Here is a tiny trained network, its code and every weight. The questions are about switching its units off for an input and a target symbol, where a switched-off unit gives its printed mean instead of its output.

import numpy as np


def w(rows, s, z=0):
    codes = np.array(rows[::2]) - 128.0
    scale = np.full(codes.shape[1], s)
    scale[-1] = z or s
    return codes * scale


def f(y):
    return np.maximum(y, 0)


def softmax(a):
    e = np.exp(a - a.max(-1, keepdims=True))
    return e / e.sum(-1, keepdims=True)


def log_softmax(a):
    a = a - a.max(-1, keepdims=True)
    return a - np.log(np.exp(a).sum(-1, keepdims=True))


def net(x, mask):
    ids = ['ΓΞΣθλμπτ'.index(c) for c in x.split()]
    T = len(ids)
    res = E[ids] + P[:T]
    r = res
    for j in range(3):
        rows = slice(2 * j, 2 * j + 2)
        q, k, v = (r @ M[0][rows].T for M in (Q, K, V))
        z = softmax(np.where(np.tri(T) > 0, q @ k.T / 2**0.5, -1e9)) @ v
        o = O[0][rows]
        res = res + np.where(mask[j], z, o[:, -1]) @ o[:, :-1]
    y = f(res @ A[0][:, :-1].T + A[0][:, -1])
    res = res + np.where(mask[3:19], y, B[0][:, -1]) @ B[0][:, :-1]
    return log_softmax(res[-1] @ U[:, :-1].T + U[:, -1])


Q, K, V, O, A, B = {}, {}, {}, {}, {}, {}
E = w([
[136,165,192,124,205,107],'Γ',
[109,190,133,56,195,189],'Ξ',
[177,212,154,205,75,77],'Σ',
[137,190,153,92,162,84],'θ',
[203,102,5,178,145,107],'λ',
[113,199,140,137,17,149],'μ',
[106,102,164,240,136,229],'π',
[75,52,200,101,162,124],'τ',
],0.019)
P = w([
[247,137,141,127,134,196],'0',
[210,109,138,126,141,150],'1',
[179,132,133,139,137,145],'2',
[149,148,130,145,144,133],'3',
[117,160,121,148,150,125],'4',
[86,173,116,149,151,121],'5',
[62,186,111,147,160,116],'6',
[35,196,111,149,161,106],'7',
],0.013)
Q[0] = w([
[143,160,94,228,7,205],'head 0',
[109,59,184,75,103,186],'head 0',
[100,72,108,82,133,94],'head 1',
[101,178,111,181,100,143],'head 1',
[179,89,44,131,70,119],'head 2',
[111,194,140,92,146,130],'head 2',
],0.015)
K[0] = w([
[30,110,229,149,94,143],'head 0',
[240,90,166,91,120,153],'head 0',
[113,112,158,109,94,138],'head 1',
[124,144,78,146,150,122],'head 1',
[251,113,67,119,135,117],'head 2',
[60,148,150,104,87,76],'head 2',
],0.015)
V[0] = w([
[135,223,227,11,53,83],'head 0',
[126,245,33,154,209,72],'head 0',
[176,42,69,146,124,146],'head 1',
[186,107,252,143,71,230],'head 1',
[168,14,139,79,2,82],'head 2',
[91,28,127,144,164,197],'head 2',
],0.006)
O[0] = w([
[127,215,183,89,166,215,53],'head 0',
[244,80,171,100,100,86,208],'head 0',
[68,176,93,58,254,102,153],'head 1',
[86,144,197,147,56,135,212],'head 1',
[90,151,60,132,186,21,3],'head 2',
[144,14,97,114,126,128,162],'head 2',
],0.0076,0.0048)
A[0] = w([
[92,89,154,105,127,10,132],'neuron 0',
[192,189,89,198,53,67,161],'neuron 1',
[134,89,114,27,139,171,123],'neuron 2',
[224,155,117,89,47,81,115],'neuron 3',
[102,163,103,45,149,175,62],'neuron 4',
[108,144,46,70,26,148,164],'neuron 5',
[102,122,74,151,177,95,97],'neuron 6',
[133,150,205,93,135,134,187],'neuron 7',
[125,168,146,31,154,103,2],'neuron 8',
[103,167,87,74,180,161,111],'neuron 9',
[153,116,100,163,50,143,214],'neuron 10',
[131,199,114,80,141,99,48],'neuron 11',
[112,74,94,134,171,105,96],'neuron 12',
[139,51,167,108,141,160,136],'neuron 13',
[94,181,206,143,202,184,74],'neuron 14',
[147,151,123,162,35,97,75],'neuron 15',
],0.012,0.0044)
B[0] = w([
[154,219,44,105,109,233,202],'neuron 0',
[45,85,117,172,196,188,222],'neuron 1',
[123,169,101,243,97,181,164],'neuron 2',
[121,78,130,229,76,117,201],'neuron 3',
[78,106,139,67,224,151,156],'neuron 4',
[64,119,151,64,39,40,146],'neuron 5',
[119,116,140,79,41,97,163],'neuron 6',
[51,104,181,47,164,139,244],'neuron 7',
[148,73,189,110,91,218,157],'neuron 8',
[211,210,29,150,93,153,161],'neuron 9',
[192,136,199,135,166,103,186],'neuron 10',
[88,64,169,159,87,177,163],'neuron 11',
[100,143,164,77,72,74,176],'neuron 12',
[88,112,9,122,165,64,222],'neuron 13',
[200,137,54,149,99,47,250],'neuron 14',
[112,254,121,69,161,78,174],'neuron 15',
],0.0084,0.012)
U = w([
[205,37,101,213,159,122,179],'Γ',
[175,182,109,92,186,225,101],'Ξ',
[86,187,153,79,94,103,2],'Σ',
[114,174,138,164,178,137,73],'θ',
[113,67,188,103,52,181,197],'λ',
[217,170,158,69,194,3,245],'μ',
[179,200,48,143,53,79,88],'π',
[2,59,89,80,175,126,153],'τ',
],0.009,0.0039)

Each question gives the input, a string of symbols that net reads in full, and the target symbol t.
The units are the heads (2 rows each of Q, K, V and O) and the neurons (one row each of A and B). Each row of codes is followed by its name. A weight is (code - 128) times the scale printed after its matrix; where a second scale follows, it is the last column's (O, A, B and U).
mask holds one flag per unit, heads first, then neurons. A switched-off unit (its flag False) gives its mean, the last column of its rows in O or B, instead of its output. The means were averaged over made-up inputs and are rounded, as every weight is.
A unit's drop is (log p(t) with every unit on - log p(t) with that unit switched off) / (log p(t) with every unit on - log p(t) with every unit switched off).
The circuit of an input: a set's keep is (log p(t) with only the set's units on - log p(t) with every unit switched off) / (log p(t) with every unit on - log p(t) with every unit switched off). Starting from the 12 units with the biggest drops (on a tie, the unit counted first), units are removed one at a time, each time the one whose removal leaves the highest keep (on an exact tie, the one counted first), for as long as the keep stays at least 0.8.
circuit, biggest first: the units of the circuit, biggest drop first
unit that matters most: the unit with the biggest drop
k most important neurons: the k neurons with the biggest drops, biggest first
heads that matter: for each layer, one digit per head in row order, 1 if its drop is at least 0.15 and else 0, layers parted by /
input π τ θ τ τ λ μ Γ, target Ξ: unit that matters most	neuron 0
input Γ π π Σ θ, target λ: circuit, biggest first	(head 0; neuron 8; neuron 11)
input τ π τ Γ μ Γ, target μ: circuit, biggest first	(neuron 14; head 0)
input τ Ξ τ μ Σ μ Ξ, target Ξ: circuit, biggest first	(neuron 4; neuron 9)
input Σ μ Σ λ Γ Γ, target Γ: heads that matter	111
input λ Σ Σ, target Γ: heads that matter	110
input μ τ λ θ, target π: 3 most important neurons	(neuron 0; neuron 7; neuron 3)
input Γ λ π, target τ: circuit, biggest first	(head 1; head 0)
input θ τ Ξ π λ, target τ: circuit, biggest first	(neuron 1; neuron 14)
input Σ θ Σ Σ π λ π Σ, target τ: 2 most important neurons	(neuron 1; neuron 14)
input Γ τ Σ, target θ: circuit, biggest first	(neuron 1; neuron 15)
input τ τ Ξ μ Ξ λ μ, target Ξ: circuit, biggest first	(head 1; head 0)
input τ τ λ Ξ, target π: heads that matter	101
input θ θ Γ Σ θ Ξ Γ, target μ: heads that matter	000
input λ Γ τ θ Ξ θ π μ, target τ: 2 most important neurons	(neuron 4; neuron 11)
input π λ Σ Σ λ λ π μ, target τ: 2 most important neurons	(neuron 1; neuron 4)
input μ λ τ Ξ μ τ π, target π: heads that matter	010
input λ τ Ξ τ Ξ Γ, target π: heads that matter	101
input Σ Σ Σ Σ μ λ μ τ, target π: heads that matter	100
input τ Γ λ π, target τ: circuit, biggest first	(head 1)
input τ Ξ Γ τ λ θ θ, target Γ: heads that matter	111
input τ Γ Ξ Σ Σ τ Ξ, target Ξ: 2 most important neurons	(neuron 9; neuron 4)
